Here is a tiny trained network, its code and every weight. The questions are about switching its units off for an input and a target symbol, where a switched-off unit gives its printed mean instead of its output.

import numpy as np


def w(rows, s, z=0):
    codes = np.array(rows[::2]) - 128.0
    scale = np.full(codes.shape[1], s)
    scale[-1] = z or s
    return codes * scale


def norm(h):
    return h / np.sqrt((h * h).mean(-1, keepdims=True) + 1e-5)


def f(y):
    return np.maximum(y, 0)


def softmax(a):
    e = np.exp(a - a.max(-1, keepdims=True))
    return e / e.sum(-1, keepdims=True)


def log_softmax(a):
    a = a - a.max(-1, keepdims=True)
    return a - np.log(np.exp(a).sum(-1, keepdims=True))


def net(x, mask):
    ids = ['ΓΘΞαδελ'.index(c) for c in x.split()]
    T = len(ids)
    res = E[ids] + P[:T]
    r = norm(res)
    for j in range(3):
        rows = slice(2 * j, 2 * j + 2)
        q, k, v = (r @ M[0][rows].T for M in (Q, K, V))
        z = softmax(np.where(np.tri(T) > 0, q @ k.T / 2**0.5, -1e9)) @ v
        o = O[0][rows]
        res = res + np.where(mask[j], z, o[:, -1]) @ o[:, :-1]
    y = f(norm(res) @ A[0][:, :-1].T + A[0][:, -1])
    res = res + np.where(mask[3:15], y, B[0][:, -1]) @ B[0][:, :-1]
    return log_softmax(norm(res)[-1] @ U[:, :-1].T + U[:, -1])


Q, K, V, O, A, B = {}, {}, {}, {}, {}, {}
E = w([
[192,200,162],'Γ',
[98,152,25],'Θ',
[184,140,95],'Ξ',
[22,81,88],'α',
[166,119,128],'δ',
[49,178,157],'ε',
[156,3,105],'λ',
],0.016)
P = w([
[73,196,3],'0',
[180,75,201],'1',
[107,205,84],'2',
[159,69,209],'3',
[108,208,96],'4',
[162,63,213],'5',
],0.0063)
Q[0] = w([
[170,164,88],'H1',
[135,3,135],'H1',
[87,79,112],'H2',
[111,82,126],'H2',
[189,163,234],'H3',
[97,73,79],'H3',
],0.016)
K[0] = w([
[73,121,175],'H1',
[150,50,99],'H1',
[108,27,83],'H2',
[17,124,113],'H2',
[87,39,185],'H3',
[161,9,48],'H3',
],0.011)
V[0] = w([
[72,91,169],'H1',
[82,142,16],'H1',
[119,59,102],'H2',
[40,73,76],'H2',
[88,112,115],'H3',
[248,48,158],'H3',
],0.012)
O[0] = w([
[2,155,134,47],'H1',
[103,101,103,253],'H1',
[49,242,70,113],'H2',
[138,96,135,109],'H2',
[188,185,94,119],'H3',
[97,91,99,64],'H3',
],0.0076,0.0062)
A[0] = w([
[164,200,142,197],'N1',
[78,181,156,200],'N2',
[162,1,97,103],'N3',
[135,165,65,196],'N4',
[106,216,114,68],'N5',
[159,183,100,253],'N6',
[84,36,191,160],'N7',
[58,110,202,187],'N8',
[89,183,84,97],'N9',
[80,219,218,121],'N10',
[99,112,85,52],'N11',
[196,81,67,166],'N12',
],0.013,0.0026)
B[0] = w([
[81,115,127,191],'N1',
[129,73,199,160],'N2',
[67,104,211,219],'N3',
[163,43,149,204],'N4',
[23,124,164,162],'N5',
[73,156,143,212],'N6',
[112,254,72,156],'N7',
[197,129,94,156],'N8',
[95,162,173,171],'N9',
[168,155,123,174],'N10',
[183,140,124,156],'N11',
[123,160,105,255],'N12',
],0.0097,0.009)
U = w([
[119,71,109,35],'Γ',
[213,65,31,165],'Θ',
[160,1,171,140],'Ξ',
[110,197,33,140],'α',
[65,111,124,115],'δ',
[173,157,119,254],'ε',
[50,140,176,96],'λ',
],0.012,0.0054)

Each question gives the input, a string of symbols that net reads in full, and the target symbol t.
The units are the heads (2 rows each of Q, K, V and O) and the neurons (one row each of A and B). Each row of codes is followed by its name. A weight is (code - 128) times the scale printed after its matrix; where a second scale follows, it is the last column's (O, A, B and U).
mask holds one flag per unit, heads first, then neurons. A switched-off unit (its flag False) gives its mean, the last column of its rows in O or B, instead of its output. The means were averaged over made-up inputs and are rounded, as every weight is.
A unit's drop is (log p(t) with every unit on - log p(t) with that unit switched off) / (log p(t) with every unit on - log p(t) with every unit switched off).
unit that matters most: the unit with the biggest drop
k most important neurons: the k neurons with the biggest drops, biggest first
heads that matter: for each layer, one digit per head in row order, 1 if its drop is at least 0.15 and else 0, layers parted by /
drop when u is switched off: that unit's drop, to one decimal
input α Ξ ε ε Θ, target λ: unit that matters most -> H1
input Θ λ Θ δ, target λ: heads that matter -> 001
input ε α Θ ε, target ε: heads that matter -> 010
input Ξ δ Ξ λ Ξ Ξ, target λ: heads that matter -> 001
input α Ξ λ Ξ λ, target δ: heads that matter -> 000
input λ Ξ Ξ, target Θ: 3 most important neurons -> (N5; N4; N12)
input α Ξ Ξ, target δ: heads that matter -> 100
input Θ ε Ξ Ξ, target ε: heads that matter -> 101
input Ξ α Ξ Ξ, target α: 2 most important neurons -> (N3; N2)
input Ξ δ Ξ, target Θ: heads that matter -> 101
input Ξ Ξ α ε ε Ξ, target ε: 3 most important neurons -> (N3; N4; N5)
input Ξ Ξ Θ Θ, target Ξ: 3 most important neurons -> (N4; N3; N7)
input ε Ξ Θ Θ, target Ξ: 2 most important neurons -> (N4; N7)
input Ξ Ξ δ, target Ξ: unit that matters most -> H3
input ε Ξ Θ Ξ Θ, target λ: 2 most important neurons -> (N9; N5)
input α Ξ α δ, target λ: drop when H3 is switched off -> 0.1
input λ ε Ξ, target λ: drop when H1 is switched off -> 1.9
input Ξ Θ δ δ ε λ, target λ: drop when N4 is switched off -> 0.1
